Here is a tiny trained network, its code and every weight. The questions are about switching its units off for an input and a target symbol, where a switched-off unit gives its printed mean instead of its output.

import numpy as np


def w(rows, s, z=0):
    codes = np.array(rows[::2]) - 128.0
    scale = np.full(codes.shape[1], s)
    scale[-1] = z or s
    return codes * scale


def f(y):
    return y / 2 * (1 + np.tanh(0.7978845608 * (y + 0.044715 * y**3)))


def softmax(a):
    e = np.exp(a - a.max(-1, keepdims=True))
    return e / e.sum(-1, keepdims=True)


def log_softmax(a):
    a = a - a.max(-1, keepdims=True)
    return a - np.log(np.exp(a).sum(-1, keepdims=True))


def net(x, mask):
    ids = ['Ξαγεζμτ'.index(c) for c in x.split()]
    T = len(ids)
    res = E[ids] + P[:T]
    u = 0
    for l in range(2):
        q, k, v = (res @ M[l].T for M in (Q, K, V))
        z = softmax(np.where(np.tri(T) > 0, q @ k.T / 2**0.5, -1e9)) @ v
        res = res + np.where(mask[u], z, O[l][:, -1]) @ O[l][:, :-1]
        u += 1
        y = f(res @ A[l][:, :-1].T + A[l][:, -1])
        res = res + np.where(mask[u : u + 16], y, B[l][:, -1]) @ B[l][:, :-1]
        u += 16
    return log_softmax(res[-1] @ U[:, :-1].T + U[:, -1])


Q, K, V, O, A, B = {}, {}, {}, {}, {}, {}
E = w([
[171,138,107,202,110,186,162],'Ξ',
[151,94,215,86,69,149,58],'α',
[84,108,44,117,67,172,186],'γ',
[115,98,165,61,183,95,177],'ε',
[77,84,85,59,113,192,207],'ζ',
[143,110,156,232,161,56,119],'μ',
[52,65,102,148,96,9,157],'τ',
],0.016)
P = w([
[140,159,90,129,118,121,91],'0',
[129,210,134,129,175,124,47],'1',
[136,212,179,137,176,126,107],'2',
[161,159,152,146,132,112,152],'3',
[187,93,104,133,112,103,119],'4',
[71,63,98,138,145,177,31],'5',
[29,104,145,154,153,175,72],'6',
[74,98,201,165,172,139,153],'7',
[114,73,158,147,121,138,170],'8',
[101,3,82,138,91,149,101],'9',
],0.012)
Q[0] = w([
[160,253,110,43,120,110,41],'0.h0',
[145,136,179,93,81,138,51],'0.h0',
],0.0052)
K[0] = w([
[144,171,6,141,213,91,165],'0.h0',
[40,49,83,156,252,99,68],'0.h0',
],0.0036)
V[0] = w([
[84,70,174,156,143,177,59],'0.h0',
[158,125,205,60,1,141,5],'0.h0',
],0.0083)
O[0] = w([
[67,60,109,147,14,159,182,254],'0.h0',
[159,112,193,78,7,159,73,74],'0.h0',
],0.013,0.00093)
A[0] = w([
[169,144,128,117,153,119,103,101],'0.n0',
[123,125,100,47,171,137,161,136],'0.n1',
[94,98,144,91,174,54,130,163],'0.n2',
[183,85,117,99,152,141,170,184],'0.n3',
[131,144,68,97,172,151,170,7],'0.n4',
[117,97,158,120,111,195,125,74],'0.n5',
[161,129,130,42,153,110,94,89],'0.n6',
[197,88,37,154,176,87,196,64],'0.n7',
[148,86,145,185,160,83,144,228],'0.n8',
[118,129,167,153,159,170,108,253],'0.n9',
[109,119,149,132,103,171,60,39],'0.n10',
[142,135,128,137,154,82,230,81],'0.n11',
[149,174,92,58,91,139,165,71],'0.n12',
[43,255,149,163,151,116,216,150],'0.n13',
[73,171,104,156,192,141,124,136],'0.n14',
[170,138,114,136,67,187,106,62],'0.n15',
],0.011,0.0058)
B[0] = w([
[94,100,118,167,159,98,105,127],'0.n0',
[105,166,94,67,130,167,150,220],'0.n1',
[116,127,85,85,55,93,122,234],'0.n2',
[83,133,111,95,110,189,101,195],'0.n3',
[159,143,192,122,156,104,123,178],'0.n4',
[164,132,163,162,163,151,139,207],'0.n5',
[115,134,142,76,147,107,140,140],'0.n6',
[199,215,53,119,108,109,177,240],'0.n7',
[92,108,116,147,51,187,110,241],'0.n8',
[132,124,51,108,104,125,192,207],'0.n9',
[118,205,152,160,146,107,158,177],'0.n10',
[124,88,123,106,155,81,188,208],'0.n11',
[143,93,133,173,172,117,176,146],'0.n12',
[180,1,199,144,243,115,127,254],'0.n13',
[104,131,128,135,154,99,27,244],'0.n14',
[155,188,144,76,188,110,83,187],'0.n15',
],0.0091,0.0077)
Q[1] = w([
[117,155,60,105,39,199,129],'1.h0',
[74,114,107,124,141,176,10],'1.h0',
],0.011)
K[1] = w([
[1,8,204,165,92,217,89],'1.h0',
[236,18,226,121,111,94,242],'1.h0',
],0.0078)
V[1] = w([
[82,101,148,20,134,115,158],'1.h0',
[146,151,116,128,197,253,155],'1.h0',
],0.012)
O[1] = w([
[171,153,193,104,194,4,213,255],'1.h0',
[243,77,78,126,62,108,169,113],'1.h0',
],0.015,0.0095)
A[1] = w([
[179,80,87,119,76,129,109,97],'1.n0',
[168,163,175,129,163,42,173,149],'1.n1',
[196,134,104,115,129,68,164,199],'1.n2',
[176,125,204,111,121,30,170,118],'1.n3',
[96,202,76,137,57,161,171,164],'1.n4',
[174,63,71,92,84,185,75,4],'1.n5',
[139,135,167,234,119,163,148,155],'1.n6',
[132,226,181,160,141,56,142,14],'1.n7',
[241,65,83,96,133,152,180,97],'1.n8',
[71,151,1,126,160,73,175,92],'1.n9',
[151,98,9,124,156,176,58,203],'1.n10',
[61,133,136,104,86,142,93,189],'1.n11',
[152,156,212,43,35,169,84,130],'1.n12',
[133,106,183,4,74,167,192,164],'1.n13',
[103,158,164,97,200,250,141,182],'1.n14',
[117,97,157,93,201,81,124,110],'1.n15',
],0.0073,0.011)
B[1] = w([
[75,127,188,43,106,138,132,160],'1.n0',
[94,164,93,166,87,178,107,252],'1.n1',
[164,109,166,114,163,82,160,240],'1.n2',
[110,154,88,165,115,199,144,253],'1.n3',
[139,59,162,149,206,113,76,144],'1.n4',
[46,255,134,82,81,102,183,152],'1.n5',
[112,110,103,75,145,101,146,138],'1.n6',
[150,71,96,59,183,147,157,179],'1.n7',
[82,158,139,96,71,88,28,220],'1.n8',
[137,112,206,146,146,200,121,172],'1.n9',
[184,101,183,68,163,142,182,173],'1.n10',
[170,96,98,173,135,122,95,171],'1.n11',
[180,135,167,162,180,205,150,145],'1.n12',
[153,132,96,185,133,90,105,184],'1.n13',
[155,144,100,155,90,82,92,184],'1.n14',
[126,105,147,150,39,150,136,202],'1.n15',
],0.0083,0.035)
U = w([
[99,120,119,84,83,254,93,21],'Ξ',
[145,136,193,135,111,232,87,1],'α',
[177,38,176,67,192,133,113,134],'γ',
[113,110,101,119,150,215,167,152],'ε',
[154,146,61,144,68,161,85,172],'ζ',
[152,24,19,118,134,253,56,206],'μ',
[62,174,139,140,138,177,67,133],'τ',
],0.0044,0.0063)

Each question gives the input, a string of symbols that net reads in full, and the target symbol t.
The units are the heads (2 rows each of Q, K, V and O) and the neurons (one row each of A and B). Each row of codes is followed by its name. A weight is (code - 128) times the scale printed after its matrix; where a second scale follows, it is the last column's (O, A, B and U).
mask holds one flag per unit, layer by layer, with each layer's heads first. A switched-off unit (its flag False) gives its mean, the last column of its rows in O or B, instead of its output. The means were averaged over made-up inputs and are rounded, as every weight is.
A unit's drop is (log p(t) with every unit on - log p(t) with that unit switched off) / (log p(t) with every unit on - log p(t) with every unit switched off).
The circuit of an input: a set's keep is (log p(t) with only the set's units on - log p(t) with every unit switched off) / (log p(t) with every unit on - log p(t) with every unit switched off). Starting from the 12 units with the biggest drops (on a tie, the unit counted first), units are removed one at a time, each time the one whose removal leaves the highest keep (on an exact tie, the one counted first), for as long as the keep stays at least 0.8.
circuit, biggest first: the units of the circuit, biggest drop first
most important unit: the unit with the biggest drop
k most important neurons: the k neurons with the biggest drops, biggest first
top k neurons in layer l: the k neurons of layer l with the biggest drops, biggest first
input α ζ μ τ τ γ, target τ: circuit, biggest first	(0.h0; 1.h0)
input γ ε ζ Ξ ε ζ α, target ζ: circuit, biggest first	(1.h0; 0.n13)
input γ μ ε ζ ζ τ τ τ α, target τ: circuit, biggest first	(0.n13; 1.h0)
input μ α μ μ α Ξ Ξ, target μ: circuit, biggest first	(1.h0)
input ζ α τ Ξ, target τ: circuit, biggest first	(0.n13; 0.h0; 1.h0)
input ζ Ξ ζ ζ μ μ, target ζ: top 2 neurons in layer 0	(0.n13; 0.n1)
input ζ ζ μ, target ζ: top 4 neurons in layer 1	(1.n1; 1.n8; 1.n3; 1.n10)
input ζ ζ τ, target ζ: circuit, biggest first	(1.h0; 1.n1; 0.n1)
input ε γ ζ, target ε: 4 most important neurons	(1.n1; 1.n3; 0.n2; 1.n7)
input γ μ ζ ζ, target γ: top 3 neurons in layer 1	(1.n1; 1.n3; 1.n10)
input γ ε ζ Ξ μ ζ ζ τ, target μ: 2 most important neurons	(0.n13; 0.n7)
input τ γ μ Ξ, target τ: circuit, biggest first	(0.n13; 0.n2; 1.h0; 0.h0)
input Ξ ζ ε τ ζ μ Ξ γ, target ζ: 4 most important neurons	(0.n13; 1.n8; 1.n1; 0.n1)
input ε ζ γ ζ ε Ξ, target γ: most important unit	0.n7
input τ ε τ, target τ: top 3 neurons in layer 0	(0.n7; 0.n2; 0.n13)
input ε ε τ ζ ε ζ ζ ζ, target ε: 2 most important neurons	(0.n13; 0.n2)
input γ ζ ε ζ τ Ξ ε ζ μ, target Ξ: 3 most important neurons	(0.n8; 0.n13; 0.n7)
input τ ζ ε, target τ: top 2 neurons in layer 0	(0.n7; 0.n13)
input μ ζ ζ, target μ: circuit, biggest first	(0.n13; 1.h0; 0.h0)
input ε ε α ε ζ, target ζ: most important unit	0.h0
input α ζ μ μ μ ζ Ξ, target μ: 4 most important neurons	(0.n8; 0.n7; 0.n15; 0.n13)
input ε ζ Ξ, target ε: 3 most important neurons	(1.n1; 1.n3; 0.n2)
